Below are the code and all the weights of a small trained network. Each question names an input and a class and asks about switching units off, where a switched-off unit gives its printed mean instead of its output.

import numpy as np


def w(rows, s, z=0):
    codes = np.array(rows[::2]) - 128.0
    scale = np.full(codes.shape[1], s)
    scale[-1] = z or s
    return codes * scale


def norm(h):
    return h / np.sqrt((h * h).mean(-1, keepdims=True) + 1e-5)


def f(y):
    return y / 2 * (1 + np.tanh(0.7978845608 * (y + 0.044715 * y**3)))


def log_softmax(a):
    a = a - a.max(-1, keepdims=True)
    return a - np.log(np.exp(a).sum(-1, keepdims=True))


def net(x, mask):
    res = np.array(x, float).reshape(1, 8) / 4 @ E
    u = 0
    for l in range(3):
        y = f(norm(res) @ A[l][:, :-1].T + A[l][:, -1])
        res = res + np.where(mask[u : u + 10], y, B[l][:, -1]) @ B[l][:, :-1]
        u += 10
    return log_softmax(norm(res)[-1] @ U[:, :-1].T + U[:, -1])


A, B = {}, {}
E = w([
[120,86,166,116,166,90,173,201,140],'x0',
[245,138,123,110,65,224,184,185,68],'x1',
[135,138,121,122,124,112,139,126,131],'x2',
[140,94,78,120,90,139,112,150,194],'x3',
[103,208,65,142,133,88,32,247,66],'x4',
[126,127,131,127,131,136,123,130,128],'x5',
[37,138,114,60,94,162,162,140,106],'x6',
[146,155,254,56,48,91,55,136,163],'x7',
],0.0095)
A[0] = w([
[110,148,198,175,136,131,140,80,29,42],'0.n0',
[64,108,110,103,86,150,139,129,98,62],'0.n1',
[85,138,119,136,153,113,105,91,157,72],'0.n2',
[121,83,58,148,58,165,98,165,245,42],'0.n3',
[134,167,79,140,70,159,71,15,85,11],'0.n4',
[124,173,182,124,199,135,140,110,60,70],'0.n5',
[70,143,120,64,122,167,149,120,109,37],'0.n6',
[216,128,147,185,190,128,75,107,135,2],'0.n7',
[105,206,175,141,155,119,160,91,68,79],'0.n8',
[124,80,172,115,171,99,181,209,138,26],'0.n9',
],0.011,0.0054)
B[0] = w([
[161,112,94,38,149,108,139,111,125,190],'0.n0',
[109,140,102,140,68,109,160,131,138,194],'0.n1',
[127,141,125,120,156,117,105,103,135,218],'0.n2',
[172,92,85,6,155,80,132,121,106,255],'0.n3',
[113,101,149,148,181,222,95,209,240,242],'0.n4',
[147,65,80,74,120,125,112,142,140,193],'0.n5',
[88,153,109,126,75,110,168,125,138,204],'0.n6',
[185,119,109,187,79,50,133,141,173,195],'0.n7',
[148,98,93,63,122,104,124,135,139,212],'0.n8',
[129,151,140,137,167,148,149,169,196,215],'0.n9',
],0.022,0.0027)
A[1] = w([
[123,74,133,116,101,135,189,57,203,103],'1.n0',
[157,186,251,62,80,133,58,107,113,36],'1.n1',
[137,141,20,181,211,176,183,76,64,97],'1.n2',
[99,71,182,129,162,92,182,202,90,4],'1.n3',
[132,88,179,125,160,85,164,132,74,76],'1.n4',
[112,87,104,208,17,71,139,127,153,102],'1.n5',
[102,181,63,144,109,114,51,191,65,69],'1.n6',
[139,75,166,144,105,175,180,25,127,95],'1.n7',
[215,125,155,115,79,213,160,162,44,38],'1.n8',
[39,75,158,137,157,76,67,71,110,47],'1.n9',
],0.012,0.0031)
B[1] = w([
[143,171,169,124,138,130,52,165,57,253],'1.n0',
[71,3,111,172,110,135,137,126,134,226],'1.n1',
[92,34,190,124,52,121,112,105,171,222],'1.n2',
[148,138,142,121,128,144,112,159,168,157],'1.n3',
[114,150,91,127,111,94,101,162,142,136],'1.n4',
[145,155,154,146,62,66,123,139,121,174],'1.n5',
[169,131,192,105,177,164,76,124,53,210],'1.n6',
[141,146,116,131,172,139,49,179,52,180],'1.n7',
[156,176,61,149,157,153,195,35,167,220],'1.n8',
[155,165,81,128,151,145,187,52,160,196],'1.n9',
],0.018,0.0062)
A[2] = w([
[115,138,173,133,185,105,219,210,147,34],'2.n0',
[124,81,169,108,115,107,107,161,135,94],'2.n1',
[159,108,119,89,115,137,154,136,127,152],'2.n2',
[152,182,97,189,93,186,197,79,131,100],'2.n3',
[119,163,173,160,170,151,88,142,14,4],'2.n4',
[57,56,143,186,64,134,129,128,113,4],'2.n5',
[109,160,127,158,159,203,102,185,219,90],'2.n6',
[128,123,105,103,142,99,90,123,122,127],'2.n7',
[88,209,122,171,159,124,158,16,170,67],'2.n8',
[4,195,110,96,74,165,161,145,82,118],'2.n9',
],0.017,0.0039)
B[2] = w([
[124,127,157,117,107,189,50,119,186,179],'2.n0',
[121,150,84,130,126,156,176,100,131,211],'2.n1',
[66,129,126,106,150,82,106,122,105,203],'2.n2',
[57,203,99,128,142,120,111,138,120,198],'2.n3',
[148,137,192,142,143,128,143,139,53,209],'2.n4',
[94,47,122,160,122,143,197,98,143,206],'2.n5',
[100,130,199,117,128,156,121,144,170,255],'2.n6',
[126,143,122,112,92,156,177,160,100,194],'2.n7',
[86,208,67,144,122,153,130,150,110,194],'2.n8',
[251,129,126,180,122,54,91,135,193,213],'2.n9',
],0.023,0.0083)
U = w([
[101,135,194,107,140,186,100,159,190,218],'0',
[138,136,184,130,146,148,133,130,5,170],'1',
[127,101,69,20,130,95,140,124,110,168],'2',
[59,219,75,168,137,143,145,91,115,117],'3',
[80,40,132,167,95,142,189,85,128,6],'4',
[187,159,142,181,73,57,126,138,152,70],'5',
],0.018,0.0013)

Each question gives the input, the list of numbers given to net, and the class t.
The units are the neurons (one row each of A and B). Each row of codes is followed by its name. A weight is (code - 128) times the scale printed after its matrix; where a second scale follows, it is the last column's (A, B and U).
mask holds one flag per neuron, layer by layer. A switched-off neuron (its flag False) gives its mean, the last column of its row in B, instead of its output. The means were averaged over made-up inputs and are rounded, as every weight is.
A unit's drop is (log p(t) with every unit on - log p(t) with that unit switched off) / (log p(t) with every unit on - log p(t) with every unit switched off).
The circuit of an input: a set's keep is (log p(t) with only the set's units on - log p(t) with every unit switched off) / (log p(t) with every unit on - log p(t) with every unit switched off). Starting from the 12 units with the biggest drops (on a tie, the unit counted first), units are removed one at a time, each time the one whose removal leaves the highest keep (on an exact tie, the one counted first), for as long as the keep stays at least 0.8.
circuit, biggest first: the units of the circuit, biggest drop first
k most important neurons: the k neurons with the biggest drops, biggest first
k most important neurons of layer l: the k neurons of layer l with the biggest drops, biggest first
input [-7,-8,7,6,-1,7,5,4], class 3: circuit, biggest first : 1.n9
input [-7,-6,3,-2,5,3,1,-8], class 4: 2 most important neurons : 1.n2; 2.n5
input [8,3,8,6,-6,-2,-7,-8], class 0: 4 most important neurons : 0.n9; 1.n1; 2.n0; 1.n3
input [2,8,-8,4,6,-7,-8,-3], class 3: 3 most important neurons : 1.n8; 2.n3; 1.n0
input [6,-4,3,2,-8,6,5,0], class 1: 2 most important neurons : 1.n0; 2.n4
input [1,7,8,-8,6,8,3,0], class 2: 2 most important neurons : 0.n5; 0.n8
input [1,-1,-6,7,7,-6,-3,5], class 1: circuit, biggest first : 1.n6; 2.n4
input [0,0,1,-3,1,-8,4,-3], class 5: 2 most important neurons : 2.n9; 0.n6
input [1,-3,4,1,4,-2,-5,1], class 5: 3 most important neurons : 0.n7; 1.n5; 1.n0
input [1,-6,3,7,7,-3,-8,-8], class 4: 2 most important neurons : 1.n2; 1.n0
input [-2,-5,8,-3,-8,3,-8,-1], class 1: 3 most important neurons : 1.n0; 1.n7; 2.n4
input [5,2,-7,-6,5,-7,-7,-1], class 5: 3 most important neurons : 0.n7; 0.n3; 1.n5
input [-6,5,3,4,-2,1,-8,-7], class 5: 4 most important neurons : 0.n7; 1.n1; 1.n5; 0.n2
input [6,-2,-1,-6,-8,-2,8,-2], class 1: circuit, biggest first : 1.n0
input [-8,-7,-8,0,-3,-2,-3,-3], class 0: 3 most important neurons : 0.n4; 2.n6; 1.n8
input [4,-5,1,1,-4,-2,-1,4], class 3: circuit, biggest first : 1.n9; 2.n8
input [2,-8,-8,-8,4,5,6,2], class 2: circuit, biggest first : 0.n8; 0.n5
input [5,-5,4,-3,4,2,-7,3], class 5: 2 most important neurons : 0.n7; 0.n4
input [3,3,-3,-5,6,-4,0,2], class 1: 3 most important neurons : 1.n6; 0.n3; 2.n4
input [6,-6,-3,3,5,-8,-7,7], class 4: 3 most important neurons : 1.n1; 1.n8; 0.n4
input [-1,6,-6,6,5,-6,-4,-1], class 2: most important neuron of layer 0 : 0.n3
input [7,0,-7,7,-8,8,-5,8], class 1: 2 most important neurons of layer 1 : 1.n0; 1.n7
input [3,7,-3,-3,5,-2,0,-8], class 4: 3 most important neurons of layer 1 : 1.n2; 1.n9; 1.n6
input [-4,-5,4,0,1,-2,-6,4], class 5: 2 most important neurons of layer 0 : 0.n7; 0.n4
input [2,-7,6,7,-5,5,7,2], class 2: 2 most important neurons of layer 0 : 0.n3; 0.n2
input [-4,-6,-4,-1,7,2,-6,-8], class 4: 3 most important neurons of layer 1 : 1.n2; 1.n0; 1.n7
input [0,-3,-2,3,7,2,-7,-4], class 1: circuit, biggest first : 1.n6
input [6,-4,2,3,-4,0,-8,5], class 5: 2 most important neurons of layer 0 : 0.n7; 0.n4
input [-1,-5,-1,4,-1,2,6,2], class 5: 2 most important neurons of layer 0 : 0.n1; 0.n6
